Below are the code and all the weights of a small trained network. Each question names an input and a class and asks about switching units off, where a switched-off unit gives its printed mean instead of its output.

import numpy as np


def w(rows, s, z=0):
    codes = np.array(rows[::2]) - 128.0
    scale = np.full(codes.shape[1], s)
    scale[-1] = z or s
    return codes * scale


def f(y):
    return y / 2 * (1 + np.tanh(0.7978845608 * (y + 0.044715 * y**3)))


def log_softmax(a):
    a = a - a.max(-1, keepdims=True)
    return a - np.log(np.exp(a).sum(-1, keepdims=True))


def net(x, mask):
    res = np.array(x, float).reshape(1, 4) / 4 @ E
    y = f(res @ A[0][:, :-1].T + A[0][:, -1])
    res = res + np.where(mask, y, B[0][:, -1]) @ B[0][:, :-1]
    return log_softmax(res[-1] @ U[:, :-1].T + U[:, -1])


A, B = {}, {}
E = w([
[89,150,190,253,175,32,176],'x0',
[33,13,214,165,65,141,147],'x1',
[145,127,154,142,114,137,133],'x2',
[184,112,78,2,86,191,154],'x3',
],0.007)
A[0] = w([
[1,188,213,147,131,166,135,96],'neuron 0',
[58,88,171,61,71,164,112,201],'neuron 1',
[198,89,107,61,145,121,146,105],'neuron 2',
[237,118,90,73,164,195,128,130],'neuron 3',
[186,177,128,194,152,131,12,243],'neuron 4',
[143,150,105,74,104,124,123,5],'neuron 5',
[37,114,148,136,116,56,111,123],'neuron 6',
],0.0079,0.0025)
B[0] = w([
[62,39,75,156,212,130,224,215],'neuron 0',
[86,119,103,99,104,70,46,253],'neuron 1',
[71,218,141,168,182,126,103,192],'neuron 2',
[57,199,204,254,160,170,25,253],'neuron 3',
[227,62,122,150,95,52,168,201],'neuron 4',
[23,95,160,182,169,171,196,151],'neuron 5',
[146,99,148,134,186,142,208,210],'neuron 6',
],0.0078,0.0056)
U = w([
[198,188,146,109,41,146,103,236],'0',
[191,37,135,74,60,63,197,242],'1',
[128,130,179,186,136,254,198,6],'2',
],0.0069,0.0026)

Each question gives the input, the list of numbers given to net, and the class t.
The units are the neurons (one row each of A and B). Each row of codes is followed by its name. A weight is (code - 128) times the scale printed after its matrix; where a second scale follows, it is the last column's (A, B and U).
mask holds one flag per neuron, in row order. A switched-off neuron (its flag False) gives its mean, the last column of its row in B, instead of its output. The means were averaged over made-up inputs and are rounded, as every weight is.
A unit's drop is (log p(t) with every unit on - log p(t) with that unit switched off) / (log p(t) with every unit on - log p(t) with every unit switched off).
The circuit of an input: a set's keep is (log p(t) with only the set's units on - log p(t) with every unit switched off) / (log p(t) with every unit on - log p(t) with every unit switched off). Starting from all 7 units, units are removed one at a time, each time the one whose removal leaves the highest keep (on an exact tie, the one counted first), for as long as the keep stays at least 0.8.
circuit, biggest first: the units of the circuit, biggest drop first
most important unit: the unit with the biggest drop
top k neurons: the k neurons with the biggest drops, biggest first
drop when u is switched off: that unit's drop, to one decimal
input [-6,-2,-5,2], class 2: circuit, biggest first	neuron 3
input [-6,-8,-5,3], class 2: top 2 neurons	neuron 5; neuron 3
input [-8,-6,-6,4], class 2: top 2 neurons	neuron 5; neuron 3
input [5,0,7,-4], class 1: top 3 neurons	neuron 3; neuron 4; neuron 2
input [-6,6,3,-8], class 1: top 3 neurons	neuron 3; neuron 1; neuron 2
input [-6,7,-5,3], class 0: top 4 neurons	neuron 0; neuron 1; neuron 4; neuron 6
input [-8,-4,1,3], class 2: circuit, biggest first	neuron 5; neuron 3
input [5,-8,-1,-1], class 1: top 3 neurons	neuron 4; neuron 3; neuron 2
input [-6,8,-1,-5], class 1: circuit, biggest first	neuron 3; neuron 1
input [0,-8,-4,3], class 2: top 4 neurons	neuron 3; neuron 5; neuron 1; neuron 2
input [-6,-5,-5,5], class 2: circuit, biggest first	neuron 5; neuron 3
input [8,-7,-2,0], class 1: circuit, biggest first	neuron 3; neuron 4
input [4,-4,-2,-6], class 1: circuit, biggest first	neuron 4; neuron 3
input [-8,7,-6,8], class 0: most important unit	neuron 1
input [-1,4,4,-7], class 1: top 3 neurons	neuron 3; neuron 2; neuron 5
input [1,-7,-8,-5], class 1: top 2 neurons	neuron 4; neuron 3
input [-4,5,-2,6], class 0: circuit, biggest first	neuron 1; neuron 0; neuron 3
input [3,-6,1,-6], class 1: top 3 neurons	neuron 4; neuron 3; neuron 2
input [-3,-7,7,2], class 2: top 3 neurons	neuron 3; neuron 5; neuron 1
input [-4,0,2,7], class 2: circuit, biggest first	neuron 3
input [2,0,-8,-3], class 1: drop when neuron 2 is switched off	0.2
input [0,2,8,-4], class 1: drop when neuron 3 is switched off	0.7
input [-7,7,-8,3], class 0: drop when neuron 1 is switched off	0.3
